Here is a tiny trained network, its code and every weight. The questions are about switching its units off for an input and a target symbol, where a switched-off unit gives its printed mean instead of its output.

import numpy as np


def w(rows, s, z=0):
    codes = np.array(rows[::2]) - 128.0
    scale = np.full(codes.shape[1], s)
    scale[-1] = z or s
    return codes * scale


def f(y):
    return y / 2 * (1 + np.tanh(0.7978845608 * (y + 0.044715 * y**3)))


def softmax(a):
    e = np.exp(a - a.max(-1, keepdims=True))
    return e / e.sum(-1, keepdims=True)


def log_softmax(a):
    a = a - a.max(-1, keepdims=True)
    return a - np.log(np.exp(a).sum(-1, keepdims=True))


def net(x, mask):
    ids = ['ΓΛΩαβδεζηθμπστφψ'.index(c) for c in x.split()]
    T = len(ids)
    res = E[ids] + P[:T]
    u = 0
    for l in range(2):
        q, k, v = (res @ M[l].T for M in (Q, K, V))
        z = softmax(np.where(np.tri(T) > 0, q @ k.T / 2**0.5, -1e9)) @ v
        res = res + np.where(mask[u], z, O[l][:, -1]) @ O[l][:, :-1]
        u += 1
        y = f(res @ A[l][:, :-1].T + A[l][:, -1])
        res = res + np.where(mask[u : u + 8], y, B[l][:, -1]) @ B[l][:, :-1]
        u += 8
    return log_softmax(res[-1] @ U[:, :-1].T + U[:, -1])


Q, K, V, O, A, B = {}, {}, {}, {}, {}, {}
E = w([
[255,116,160,159],'Γ',
[73,121,122,143],'Λ',
[131,133,118,152],'Ω',
[129,171,155,153],'α',
[159,100,140,121],'β',
[26,114,116,133],'δ',
[100,153,137,160],'ε',
[123,190,173,157],'ζ',
[123,144,153,136],'η',
[123,164,161,144],'θ',
[135,136,139,135],'μ',
[181,231,54,103],'π',
[106,94,85,101],'σ',
[135,143,146,141],'τ',
[148,58,113,96],'φ',
[73,76,198,213],'ψ',
],0.0098)
P = w([
[178,89,144,3],'0',
[9,224,122,148],'1',
[22,56,83,116],'2',
[233,51,60,114],'3',
[110,113,120,112],'4',
[126,126,106,140],'5',
[147,118,110,136],'6',
[168,136,85,156],'7',
[140,116,97,138],'8',
[185,119,65,162],'9',
[151,143,89,162],'10',
],0.0032)
Q[0] = w([
[224,146,89,141],'0.h0',
[1,86,143,129],'0.h0',
],0.0084)
K[0] = w([
[164,255,19,147],'0.h0',
[84,19,234,121],'0.h0',
],0.0069)
V[0] = w([
[9,157,42,102],'0.h0',
[106,255,32,104],'0.h0',
],0.0052)
O[0] = w([
[9,215,98,114,252],'0.h0',
[80,244,145,2,81],'0.h0',
],0.0081,0.00011)
A[0] = w([
[93,82,117,113,192],'0.n0',
[133,157,20,2,253],'0.n1',
[181,43,67,193,209],'0.n2',
[188,212,77,75,198],'0.n3',
[153,113,186,222,173],'0.n4',
[179,110,139,200,154],'0.n5',
[162,92,59,46,199],'0.n6',
[166,55,88,189,217],'0.n7',
],0.0077,0.0028)
B[0] = w([
[94,103,58,157,173],'0.n0',
[3,56,158,46,255],'0.n1',
[137,44,100,169,238],'0.n2',
[69,156,178,59,189],'0.n3',
[143,76,186,205,160],'0.n4',
[184,4,168,171,157],'0.n5',
[88,55,67,44,214],'0.n6',
[146,53,103,172,225],'0.n7',
],0.006,0.0035)
Q[1] = w([
[202,97,160,1],'1.h0',
[159,27,103,190],'1.h0',
],0.0046)
K[1] = w([
[87,253,173,101],'1.h0',
[177,115,153,191],'1.h0',
],0.0055)
V[1] = w([
[96,104,49,29],'1.h0',
[138,66,2,112],'1.h0',
],0.0072)
O[1] = w([
[114,168,2,78,243],'1.h0',
[211,154,21,214,253],'1.h0',
],0.0073,0.0046)
A[1] = w([
[21,7,62,218,215],'1.n0',
[76,59,20,192,206],'1.n1',
[33,28,220,246,99],'1.n2',
[94,91,11,198,202],'1.n3',
[157,61,149,80,133],'1.n4',
[245,78,228,226,124],'1.n5',
[15,100,231,43,253],'1.n6',
[161,253,72,93,219],'1.n7',
],0.0043,0.0045)
B[1] = w([
[128,211,189,186,254],'1.n0',
[173,201,173,142,253],'1.n1',
[30,181,143,178,145],'1.n2',
[193,217,142,140,243],'1.n3',
[151,104,152,130,141],'1.n4',
[54,50,77,239,170],'1.n5',
[127,39,245,65,169],'1.n6',
[152,110,3,38,181],'1.n7',
],0.0062,0.0078)
U = w([
[118,3,115,164,93],'Γ',
[113,116,140,122,20],'Λ',
[129,86,129,134,53],'Ω',
[139,99,213,94,141],'α',
[162,95,98,154,144],'β',
[82,168,129,126,110],'δ',
[103,129,180,117,103],'ε',
[131,104,251,87,254],'ζ',
[112,103,161,121,64],'η',
[101,99,188,114,84],'θ',
[115,102,141,123,85],'μ',
[85,106,78,55,123],'π',
[141,176,55,124,172],'σ',
[135,123,177,117,198],'τ',
[217,221,97,173,169],'φ',
[24,137,191,193,101],'ψ',
],0.0059,0.0041)

Each question gives the input, a string of symbols that net reads in full, and the target symbol t.
The units are the heads (2 rows each of Q, K, V and O) and the neurons (one row each of A and B). Each row of codes is followed by its name. A weight is (code - 128) times the scale printed after its matrix; where a second scale follows, it is the last column's (O, A, B and U).
mask holds one flag per unit, layer by layer, with each layer's heads first. A switched-off unit (its flag False) gives its mean, the last column of its rows in O or B, instead of its output. The means were averaged over made-up inputs and are rounded, as every weight is.
A unit's drop is (log p(t) with every unit on - log p(t) with that unit switched off) / (log p(t) with every unit on - log p(t) with every unit switched off).
unit that matters most: the unit with the biggest drop
top k neurons: the k neurons with the biggest drops, biggest first
top k neurons in layer l: the k neurons of layer l with the biggest drops, biggest first
drop when u is switched off: that unit's drop, to one decimal
input σ φ φ Ω, target φ: unit that matters most : 1.h0
input φ φ ε μ τ σ β ψ, target ψ: top 4 neurons in layer 1 : 1.n2, 1.n5, 1.n0, 1.n7
input φ φ ζ τ ψ, target ψ: top 3 neurons in layer 1 : 1.n2, 1.n5, 1.n0
input φ ζ β π π σ Γ, target π: top 2 neurons in layer 0 : 0.n3, 0.n1
input π ζ α, target π: top 2 neurons : 0.n1, 1.n7
input ψ Γ σ, target ψ: top 2 neurons : 1.n2, 0.n4
input β ψ ψ ζ, target ψ: top 2 neurons in layer 0 : 0.n4, 0.n6
input π σ β ε π δ μ, target π: top 2 neurons in layer 1 : 1.n7, 1.n0
input Ω Γ θ ψ ψ ζ Λ, target ψ: top 2 neurons in layer 1 : 1.n2, 1.n5
input φ δ σ φ θ φ, target φ: top 2 neurons in layer 0 : 0.n3, 0.n0
input π α ζ, target π: top 2 neurons : 0.n1, 1.n7
input ε σ α Γ, target Γ: drop when 0.h0 is switched off : 0.1
input σ σ Λ, target σ: drop when 1.n4 is switched off : 0.0
input β φ φ σ β, target φ: drop when 1.n6 is switched off : 0.1
input φ δ φ φ φ, target φ: drop when 0.h0 is switched off : 0.3
input φ δ β θ β Γ, target Γ: top neuron in layer 0 : 0.n5
